Here is a tiny trained network, its code and every weight. The questions are about switching its units off for an input and a class, where a switched-off unit gives its printed mean instead of its output.

import numpy as np


def w(rows, s, z=0):
    codes = np.array(rows[::2]) - 128.0
    scale = np.full(codes.shape[1], s)
    scale[-1] = z or s
    return codes * scale


def f(y):
    return np.maximum(y, 0)


def log_softmax(a):
    a = a - a.max(-1, keepdims=True)
    return a - np.log(np.exp(a).sum(-1, keepdims=True))


def net(x, mask):
    res = np.array(x, float).reshape(1, 5) / 4 @ E
    y = f(res @ A[0][:, :-1].T + A[0][:, -1])
    res = res + np.where(mask, y, B[0][:, -1]) @ B[0][:, :-1]
    return log_softmax(res[-1] @ U[:, :-1].T + U[:, -1])


A, B = {}, {}
E = w([
[132,139,138,148,135,130,122,121,120],'x0',
[72,56,44,176,142,240,61,133,109],'x1',
[196,196,153,63,50,199,48,179,165],'x2',
[110,149,121,101,164,130,129,149,134],'x3',
[100,230,76,201,69,90,168,123,254],'x4',
],0.01)
A[0] = w([
[166,138,215,91,146,42,172,133,97,254],'N0',
[189,165,218,51,76,48,153,155,143,244],'N1',
[90,141,59,197,128,114,154,125,209,146],'N2',
[127,228,71,174,68,148,99,163,236,67],'N3',
[186,180,165,68,63,202,44,157,164,172],'N4',
[140,198,166,135,77,9,187,111,212,159],'N5',
],0.013,0.0036)
B[0] = w([
[98,91,183,102,71,29,162,81,82,220],'N0',
[223,195,164,77,192,142,146,8,94,249],'N1',
[93,135,25,165,103,126,141,102,103,193],'N2',
[92,121,186,163,104,200,154,83,252,231],'N3',
[221,154,155,56,100,177,29,194,106,247],'N4',
[179,153,107,145,213,97,199,240,175,254],'N5',
],0.015,0.023)
U = w([
[97,99,155,110,106,25,171,76,95,131],'0',
[63,1,100,148,208,127,96,119,36,252],'1',
[128,157,98,150,159,72,201,165,130,125],'2',
[63,133,45,165,95,113,151,114,142,100],'3',
[161,170,166,78,94,101,106,111,74,72],'4',
[135,93,122,105,100,149,45,232,88,190],'5',
[160,141,172,109,163,134,140,136,187,54],'6',
[101,144,134,131,56,175,89,152,185,112],'7',
],0.0092,0.004)

Each question gives the input, the list of numbers given to net, and the class t.
The units are the neurons (one row each of A and B). Each row of codes is followed by its name. A weight is (code - 128) times the scale printed after its matrix; where a second scale follows, it is the last column's (A, B and U).
mask holds one flag per neuron, in row order. A switched-off neuron (its flag False) gives its mean, the last column of its row in B, instead of its output. The means were averaged over made-up inputs and are rounded, as every weight is.
A unit's drop is (log p(t) with every unit on - log p(t) with that unit switched off) / (log p(t) with every unit on - log p(t) with every unit switched off).
The circuit of an input: a set's keep is (log p(t) with only the set's units on - log p(t) with every unit switched off) / (log p(t) with every unit on - log p(t) with every unit switched off). Starting from all 6 units, units are removed one at a time, each time the one whose removal leaves the highest keep (on an exact tie, the one counted first), for as long as the keep stays at least 0.8.
units of the circuit, in order: the units of the circuit, biggest drop first
most important unit: the unit with the biggest drop
top k neurons: the k neurons with the biggest drops, biggest first
drop of u: that unit's drop, to one decimal
input [8,2,8,-8,-3], class 5: most important unit : N4
input [-7,2,-8,3,0], class 1: top 2 neurons : (N5 N3)
input [5,2,6,7,0], class 5: units of the circuit, in order : (N4 N1)
input [-8,5,1,0,1], class 7: top 4 neurons : (N1 N5 N4 N0)
input [-1,-4,0,4,-6], class 0: top 2 neurons : (N4 N0)
input [3,1,7,2,6], class 7: units of the circuit, in order : (N3 N4)
input [-6,-5,-1,8,4], class 2: top 2 neurons : (N5 N4)
input [1,-6,7,-6,0], class 4: top 2 neurons : (N4 N1)
input [-7,-3,0,-2,2], class 2: top 2 neurons : (N4 N5)
input [-6,5,1,1,-8], class 5: top 4 neurons : (N1 N0 N3 N2)
input [-2,1,4,7,-1], class 5: top 2 neurons : (N1 N0)
input [-1,1,-4,4,-2], class 1: top 3 neurons : (N4 N5 N1)
input [7,0,-2,0,-4], class 0: top 2 neurons : (N4 N5)
input [-7,-6,0,-1,-1], class 0: units of the circuit, in order : (N0)
input [-7,-5,1,-3,-2], class 4: top 3 neurons : (N1 N3 N2)
input [1,-5,1,7,-5], class 4: drop of N1 : 1.0
input [-2,-1,4,1,-3], class 4: drop of N3 : 0.0
input [5,-8,-5,-8,1], class 2: drop of N5 : 4.7
input [-4,5,6,2,4], class 7: drop of N3 : 0.4
input [0,-8,-8,4,1], class 2: units of the circuit, in order : (N5)
input [2,1,6,-2,-2], class 5: units of the circuit, in order : (N4 N1)
input [5,2,2,4,7], class 7: top 2 neurons : (N3 N1)
input [2,-6,0,-7,-1], class 0: top 2 neurons : (N4 N0)
input [0,-8,0,-5,-6], class 0: top 2 neurons : (N0 N4)
